Below is a small trained network, with its code and all its weights. Each question gives an input and a target symbol and asks what happens when units are switched off, that is, made to give their printed mean instead of their output.

import numpy as np


def w(rows, s, z=0):
    codes = np.array(rows[::2]) - 128.0
    scale = np.full(codes.shape[1], s)
    scale[-1] = z or s
    return codes * scale


def f(y):
    return np.maximum(y, 0)


def softmax(a):
    e = np.exp(a - a.max(-1, keepdims=True))
    return e / e.sum(-1, keepdims=True)


def log_softmax(a):
    a = a - a.max(-1, keepdims=True)
    return a - np.log(np.exp(a).sum(-1, keepdims=True))


def net(x, mask):
    ids = ['αγδεζηθλμξπσφψω'.index(c) for c in x.split()]
    T = len(ids)
    res = E[ids] + P[:T]
    u = 0
    for l in range(2):
        r = res
        for j in range(2):
            rows = slice(2 * j, 2 * j + 2)
            q, k, v = (r @ M[l][rows].T for M in (Q, K, V))
            z = softmax(np.where(np.tri(T) > 0, q @ k.T / 2**0.5, -1e9)) @ v
            o = O[l][rows]
            res = res + np.where(mask[u + j], z, o[:, -1]) @ o[:, :-1]
        u += 2
        y = f(res @ A[l][:, :-1].T + A[l][:, -1])
        res = res + np.where(mask[u : u + 12], y, B[l][:, -1]) @ B[l][:, :-1]
        u += 12
    return log_softmax(res[-1] @ U[:, :-1].T + U[:, -1])


Q, K, V, O, A, B = {}, {}, {}, {}, {}, {}
E = w([
[54,93,228,211,110,250,151],'α',
[233,64,107,85,191,129,153],'γ',
[199,85,136,114,111,110,162],'δ',
[138,96,93,99,120,71,156],'ε',
[166,133,125,81,68,148,84],'ζ',
[224,32,187,131,204,170,185],'η',
[164,100,73,110,57,71,135],'θ',
[97,100,135,93,112,27,138],'λ',
[213,102,77,74,59,97,98],'μ',
[231,163,127,109,117,154,126],'ξ',
[199,8,151,189,184,101,221],'π',
[195,127,211,93,82,202,77],'σ',
[209,118,209,127,158,14,51],'φ',
[238,163,85,179,173,169,192],'ψ',
[175,131,152,161,103,141,171],'ω',
],0.013)
P = w([
[39,154,176,59,47,76,220],'0',
[21,30,47,76,151,127,133],'1',
[115,62,51,37,107,150,95],'2',
[255,111,244,76,72,60,204],'3',
[168,96,168,157,146,94,174],'4',
[107,50,50,194,134,157,49],'5',
[174,116,128,168,145,106,113],'6',
[213,150,224,142,172,79,144],'7',
],0.0099)
Q[0] = w([
[143,129,179,138,84,140,166],'L0H0',
[121,92,198,173,151,225,32],'L0H0',
[23,165,89,11,174,254,149],'L0H1',
[152,120,118,61,191,75,175],'L0H1',
],0.0056)
K[0] = w([
[93,59,110,183,254,117,56],'L0H0',
[172,153,160,141,139,120,94],'L0H0',
[71,175,97,79,92,131,147],'L0H1',
[70,140,122,139,56,190,111],'L0H1',
],0.0069)
V[0] = w([
[158,81,85,18,245,141,136],'L0H0',
[132,94,2,41,26,239,222],'L0H0',
[115,136,82,169,182,31,203],'L0H1',
[170,179,155,94,239,129,96],'L0H1',
],0.0058)
O[0] = w([
[172,99,151,164,188,142,119,234],'L0H0',
[139,82,188,61,128,180,78,4],'L0H0',
[151,151,5,57,236,181,131,132],'L0H1',
[166,141,134,156,160,105,98,143],'L0H1',
],0.011,0.0023)
A[0] = w([
[137,69,69,115,128,168,219,141],'L0N0',
[114,32,181,118,86,151,157,236],'L0N1',
[124,18,95,120,168,172,140,125],'L0N2',
[95,70,123,98,126,90,79,156],'L0N3',
[69,145,177,34,143,122,43,178],'L0N4',
[133,134,147,156,156,194,217,161],'L0N5',
[197,217,107,121,121,148,154,237],'L0N6',
[171,179,62,255,113,62,68,168],'L0N7',
[163,108,73,129,157,111,105,99],'L0N8',
[128,95,145,144,56,108,131,149],'L0N9',
[188,60,152,94,173,57,97,87],'L0N10',
[119,84,147,90,143,151,90,255],'L0N11',
],0.0086,0.0043)
B[0] = w([
[50,167,89,148,1,69,168,176],'L0N0',
[131,203,101,182,179,53,152,228],'L0N1',
[91,191,108,124,140,97,53,191],'L0N2',
[134,140,55,205,134,169,179,166],'L0N3',
[146,148,64,111,77,67,86,164],'L0N4',
[66,99,167,65,165,43,143,177],'L0N5',
[221,118,107,75,62,106,126,180],'L0N6',
[131,108,141,91,204,114,49,234],'L0N7',
[121,118,207,141,115,189,83,169],'L0N8',
[184,173,141,154,139,116,73,166],'L0N9',
[98,185,169,99,180,179,155,253],'L0N10',
[138,123,18,131,215,91,199,194],'L0N11',
],0.0065,0.011)
Q[1] = w([
[81,61,246,73,91,156,186],'L1H0',
[196,140,218,105,145,119,160],'L1H0',
[175,84,254,80,100,95,210],'L1H1',
[87,190,28,33,159,211,126],'L1H1',
],0.0059)
K[1] = w([
[81,118,58,121,116,221,100],'L1H0',
[116,55,65,205,158,168,106],'L1H0',
[94,47,68,254,155,158,69],'L1H1',
[106,176,118,132,137,64,130],'L1H1',
],0.007)
V[1] = w([
[230,153,2,74,101,190,92],'L1H0',
[121,69,85,183,108,173,247],'L1H0',
[63,118,10,224,92,120,90],'L1H1',
[72,114,118,76,211,63,155],'L1H1',
],0.0078)
O[1] = w([
[124,175,12,108,158,156,152,83],'L1H0',
[166,155,134,70,116,201,78,43],'L1H0',
[78,110,99,193,74,141,83,130],'L1H1',
[91,35,179,99,131,167,169,254],'L1H1',
],0.011,0.012)
A[1] = w([
[134,154,97,171,103,93,73,150],'L1N0',
[142,98,115,190,143,87,81,72],'L1N1',
[196,148,172,128,48,100,147,255],'L1N2',
[134,101,65,59,109,228,150,128],'L1N3',
[254,161,173,108,158,74,103,77],'L1N4',
[88,130,161,164,91,156,191,198],'L1N5',
[124,140,150,106,157,154,54,155],'L1N6',
[105,104,124,122,149,246,69,154],'L1N7',
[123,142,88,158,77,213,136,119],'L1N8',
[77,160,173,194,100,137,86,237],'L1N9',
[159,101,162,95,110,112,98,81],'L1N10',
[42,76,79,125,111,75,156,172],'L1N11',
],0.0089,0.0043)
B[1] = w([
[113,149,179,238,202,124,204,147],'L1N0',
[101,224,203,206,69,158,179,190],'L1N1',
[143,54,45,136,222,144,157,189],'L1N2',
[149,76,110,162,76,197,146,149],'L1N3',
[41,127,150,116,125,153,193,230],'L1N4',
[164,176,89,57,98,32,91,195],'L1N5',
[164,72,83,99,126,123,54,149],'L1N6',
[60,95,55,139,46,74,248,139],'L1N7',
[98,160,126,249,106,147,178,134],'L1N8',
[253,134,137,125,142,151,158,188],'L1N9',
[133,174,85,129,65,30,189,171],'L1N10',
[208,65,105,139,195,216,106,255],'L1N11',
],0.0052,0.013)
U = w([
[51,219,161,178,115,111,210,58],'α',
[123,137,92,95,120,64,98,94],'γ',
[223,113,192,162,216,253,140,164],'δ',
[152,63,154,189,71,76,64,93],'ε',
[127,138,113,100,126,120,118,104],'ζ',
[49,60,132,97,82,90,90,9],'η',
[173,158,108,90,144,128,140,20],'θ',
[69,108,118,130,94,119,114,117],'λ',
[107,147,115,176,133,153,125,74],'μ',
[160,64,77,146,138,50,193,253],'ξ',
[154,214,82,76,149,66,145,122],'π',
[143,163,91,145,149,119,108,82],'σ',
[98,123,136,154,128,193,117,139],'φ',
[115,126,218,88,129,151,142,108],'ψ',
[132,172,87,163,149,91,104,90],'ω',
],0.0065,0.0047)

Each question gives the input, a string of symbols that net reads in full, and the target symbol t.
The units are the heads (2 rows each of Q, K, V and O) and the neurons (one row each of A and B). Each row of codes is followed by its name. A weight is (code - 128) times the scale printed after its matrix; where a second scale follows, it is the last column's (O, A, B and U).
mask holds one flag per unit, layer by layer, with each layer's heads first. A switched-off unit (its flag False) gives its mean, the last column of its rows in O or B, instead of its output. The means were averaged over made-up inputs and are rounded, as every weight is.
A unit's drop is (log p(t) with every unit on - log p(t) with that unit switched off) / (log p(t) with every unit on - log p(t) with every unit switched off).
The circuit of an input: a set's keep is (log p(t) with only the set's units on - log p(t) with every unit switched off) / (log p(t) with every unit on - log p(t) with every unit switched off). Starting from the 12 units with the biggest drops (on a tie, the unit counted first), units are removed one at a time, each time the one whose removal leaves the highest keep (on an exact tie, the one counted first), for as long as the keep stays at least 0.8.
circuit, biggest first: the units of the circuit, biggest drop first
unit that matters most: the unit with the biggest drop
k most important neurons: the k neurons with the biggest drops, biggest first
k most important neurons of layer l: the k neurons of layer l with the biggest drops, biggest first
heads that matter: for each layer, one digit per head in row order, 1 if its drop is at least 0.15 and else 0, layers parted by /
input φ α α α φ μ, target ε: heads that matter -> 01 / 10
input α ω ξ, target ε: unit that matters most -> L1H0
input θ φ γ γ φ γ, target δ: 2 most important neurons of layer 0 -> (L0N10 L0N3)
input δ α φ φ μ φ α η, target ξ: heads that matter -> 10 / 00
input α σ α η φ γ, target ψ: heads that matter -> 00 / 11
input φ φ φ ζ ξ δ φ σ, target ξ: circuit, biggest first -> (L0H0 L1H0)
input φ α α φ φ φ φ, target α: circuit, biggest first -> (L1N1 L1H0 L0H0)
input φ η φ φ φ α α η, target ε: heads that matter -> 10 / 11
input α γ γ, target ε: heads that matter -> 01 / 11
input θ φ φ σ, target ξ: heads that matter -> 00 / 00
input θ ω η η η α, target ψ: heads that matter -> 00 / 11
input φ α φ φ α σ γ π, target α: heads that matter -> 00 / 01
input ψ γ φ α, target ξ: heads that matter -> 10 / 00
input σ α φ ε, target ε: heads that matter -> 01 / 11
input φ α φ ω, target ε: heads that matter -> 00 / 11
input η σ φ φ γ α φ σ, target ε: unit that matters most -> L1H1
input α α φ, target ε: circuit, biggest first -> (L1H0 L0H1)
input γ γ α γ γ φ φ, target δ: 3 most important neurons of layer 0 -> (L0N10 L0N1 L0N11)
input α θ ξ, target ε: heads that matter -> 01 / 11
input ξ μ ε, target π: circuit, biggest first -> (L1H1 L0N2 L1H0 L0N6)
input η ψ η, target ψ: 2 most important neurons of layer 0 -> (L0N2 L0N5)
input σ φ ε σ σ δ, target α: most important neuron -> (L1N4)
input γ φ γ, target δ: 2 most important neurons of layer 0 -> (L0N10 L0N11)
input η ω α, target ψ: circuit, biggest first -> (L1H0 L1H1 L0N5)
